Below are the code and all the weights of a small trained network. Each question names an input and a target symbol and asks about switching units off, where a switched-off unit gives its printed mean instead of its output.

import numpy as np


def w(rows, s, z=0):
    codes = np.array(rows[::2]) - 128.0
    scale = np.full(codes.shape[1], s)
    scale[-1] = z or s
    return codes * scale


def f(y):
    return np.maximum(y, 0)


def softmax(a):
    e = np.exp(a - a.max(-1, keepdims=True))
    return e / e.sum(-1, keepdims=True)


def log_softmax(a):
    a = a - a.max(-1, keepdims=True)
    return a - np.log(np.exp(a).sum(-1, keepdims=True))


def net(x, mask):
    ids = ['αβγδτψ'.index(c) for c in x.split()]
    T = len(ids)
    res = E[ids] + P[:T]
    r = res
    for j in range(3):
        rows = slice(2 * j, 2 * j + 2)
        q, k, v = (r @ M[0][rows].T for M in (Q, K, V))
        z = softmax(np.where(np.tri(T) > 0, q @ k.T / 2**0.5, -1e9)) @ v
        o = O[0][rows]
        res = res + np.where(mask[j], z, o[:, -1]) @ o[:, :-1]
    y = f(res @ A[0][:, :-1].T + A[0][:, -1])
    res = res + np.where(mask[3:11], y, B[0][:, -1]) @ B[0][:, :-1]
    return log_softmax(res[-1] @ U[:, :-1].T + U[:, -1])


Q, K, V, O, A, B = {}, {}, {}, {}, {}, {}
E = w([
[54,92,142,151,116,93,70],'α',
[135,86,53,180,143,183,109],'β',
[149,64,112,93,54,92,151],'γ',
[180,156,201,124,156,170,151],'δ',
[111,111,120,216,65,5,124],'τ',
[89,215,101,178,123,154,89],'ψ',
],0.018)
P = w([
[163,105,108,112,248,76,107],'0',
[155,50,139,157,165,123,57],'1',
[133,72,150,164,151,140,77],'2',
[136,73,139,147,124,138,80],'3',
[137,90,140,139,106,136,91],'4',
[135,107,148,135,102,146,107],'5',
[150,112,139,114,91,154,108],'6',
[124,142,164,123,91,160,117],'7',
[139,127,148,127,75,166,128],'8',
[118,142,159,125,61,156,124],'9',
[146,119,135,119,39,172,121],'10',
[106,146,167,134,45,165,126],'11',
[132,123,132,133,58,180,133],'12',
],0.012)
Q[0] = w([
[100,164,136,172,137,102,106],'head 0',
[87,175,108,66,151,97,177],'head 0',
[87,80,152,165,154,127,7],'head 1',
[97,170,117,77,179,72,121],'head 1',
[150,123,107,119,99,167,122],'head 2',
[125,143,167,75,121,118,180],'head 2',
],0.013)
K[0] = w([
[163,146,127,110,124,179,136],'head 0',
[149,112,109,122,249,91,155],'head 0',
[166,104,135,113,101,208,131],'head 1',
[161,114,87,141,204,108,98],'head 1',
[86,121,122,130,99,109,180],'head 2',
[135,109,80,150,146,151,171],'head 2',
],0.014)
V[0] = w([
[73,185,221,133,128,67,94],'head 0',
[103,30,153,107,140,77,158],'head 0',
[204,147,95,209,176,136,148],'head 1',
[212,119,240,115,78,180,162],'head 1',
[156,153,90,149,175,117,71],'head 2',
[97,161,199,2,174,212,81],'head 2',
],0.0087)
O[0] = w([
[76,172,246,149,172,107,76,140],'head 0',
[143,89,160,111,254,122,202,160],'head 0',
[162,137,129,205,176,207,160,146],'head 1',
[167,176,174,98,172,169,175,144],'head 1',
[247,67,71,90,122,202,183,160],'head 2',
[147,48,174,109,51,137,72,2],'head 2',
],0.0098,0.0083)
A[0] = w([
[207,194,107,172,254,174,76,87],'neuron 0',
[199,67,137,162,88,107,131,4],'neuron 1',
[198,154,195,105,172,191,61,225],'neuron 2',
[178,156,111,118,41,97,100,178],'neuron 3',
[80,159,80,132,174,169,73,111],'neuron 4',
[60,48,119,134,187,197,95,64],'neuron 5',
[126,201,140,206,103,156,38,125],'neuron 6',
[120,40,128,81,152,217,143,174],'neuron 7',
],0.0081,0.0042)
B[0] = w([
[184,88,160,151,66,152,77,252],'neuron 0',
[203,245,190,254,178,47,103,146],'neuron 1',
[38,61,163,139,44,155,74,192],'neuron 2',
[55,131,172,115,132,107,239,161],'neuron 3',
[135,91,101,130,168,36,114,184],'neuron 4',
[50,100,68,146,123,127,181,171],'neuron 5',
[152,153,119,49,100,97,136,201],'neuron 6',
[92,145,172,54,204,192,132,187],'neuron 7',
],0.0076,0.011)
U = w([
[140,159,122,36,225,132,202,232],'α',
[169,117,60,82,86,97,79,205],'β',
[90,123,35,151,124,218,232,198],'γ',
[140,187,161,203,208,84,129,128],'δ',
[157,165,167,116,151,185,177,6],'τ',
[3,109,101,123,178,121,124,89],'ψ',
],0.0062,0.002)

Each question gives the input, a string of symbols that net reads in full, and the target symbol t.
The units are the heads (2 rows each of Q, K, V and O) and the neurons (one row each of A and B). Each row of codes is followed by its name. A weight is (code - 128) times the scale printed after its matrix; where a second scale follows, it is the last column's (O, A, B and U).
mask holds one flag per unit, heads first, then neurons. A switched-off unit (its flag False) gives its mean, the last column of its rows in O or B, instead of its output. The means were averaged over made-up inputs and are rounded, as every weight is.
A unit's drop is (log p(t) with every unit on - log p(t) with that unit switched off) / (log p(t) with every unit on - log p(t) with every unit switched off).
The circuit of an input: a set's keep is (log p(t) with only the set's units on - log p(t) with every unit switched off) / (log p(t) with every unit on - log p(t) with every unit switched off). Starting from all 11 units, units are removed one at a time, each time the one whose removal leaves the highest keep (on an exact tie, the one counted first), for as long as the keep stays at least 0.8.
units of the circuit, in order: the units of the circuit, biggest drop first
k most important neurons: the k neurons with the biggest drops, biggest first
which heads matter: for each layer, one digit per head in row order, 1 if its drop is at least 0.15 and else 0, layers parted by /
drop of u: that unit's drop, to one decimal
input τ γ δ ψ, target β: which heads matter	100
input β β τ τ ψ α ψ β α δ ψ, target β: most important neuron	neuron 6
input β β τ τ δ ψ β τ β, target δ: 2 most important neurons	neuron 4; neuron 0
input τ α τ β β τ, target γ: units of the circuit, in order	head 0; head 2
input τ α ψ β α ψ ψ α, target β: units of the circuit, in order	head 0; neuron 6
input α τ τ δ α β δ β, target τ: units of the circuit, in order	head 1; neuron 0
input τ α τ β α β τ β τ, target γ: units of the circuit, in order	head 0; neuron 3
input ψ τ γ β τ γ β β β ψ β, target β: which heads matter	101
input γ τ α β β α, target γ: units of the circuit, in order	head 0; head 1; neuron 5
input ψ ψ δ, target τ: which heads matter	011
input γ α γ β γ β, target α: which heads matter	110
input γ δ α ψ ψ β, target β: which heads matter	100
input τ τ δ β ψ β δ β α γ β α β, target ψ: which heads matter	101
input α γ β β α α ψ α β, target ψ: 2 most important neurons	neuron 0; neuron 5
input α τ γ α β τ β τ β, target δ: most important neuron	neuron 4
input β β δ δ, target τ: drop of head 2	0.1
input α β γ α γ β, target α: drop of head 1	0.7
input α ψ δ β δ δ δ α α δ δ β, target τ: drop of head 2	-0.1
input τ ψ γ, target α: drop of head 2	0.1
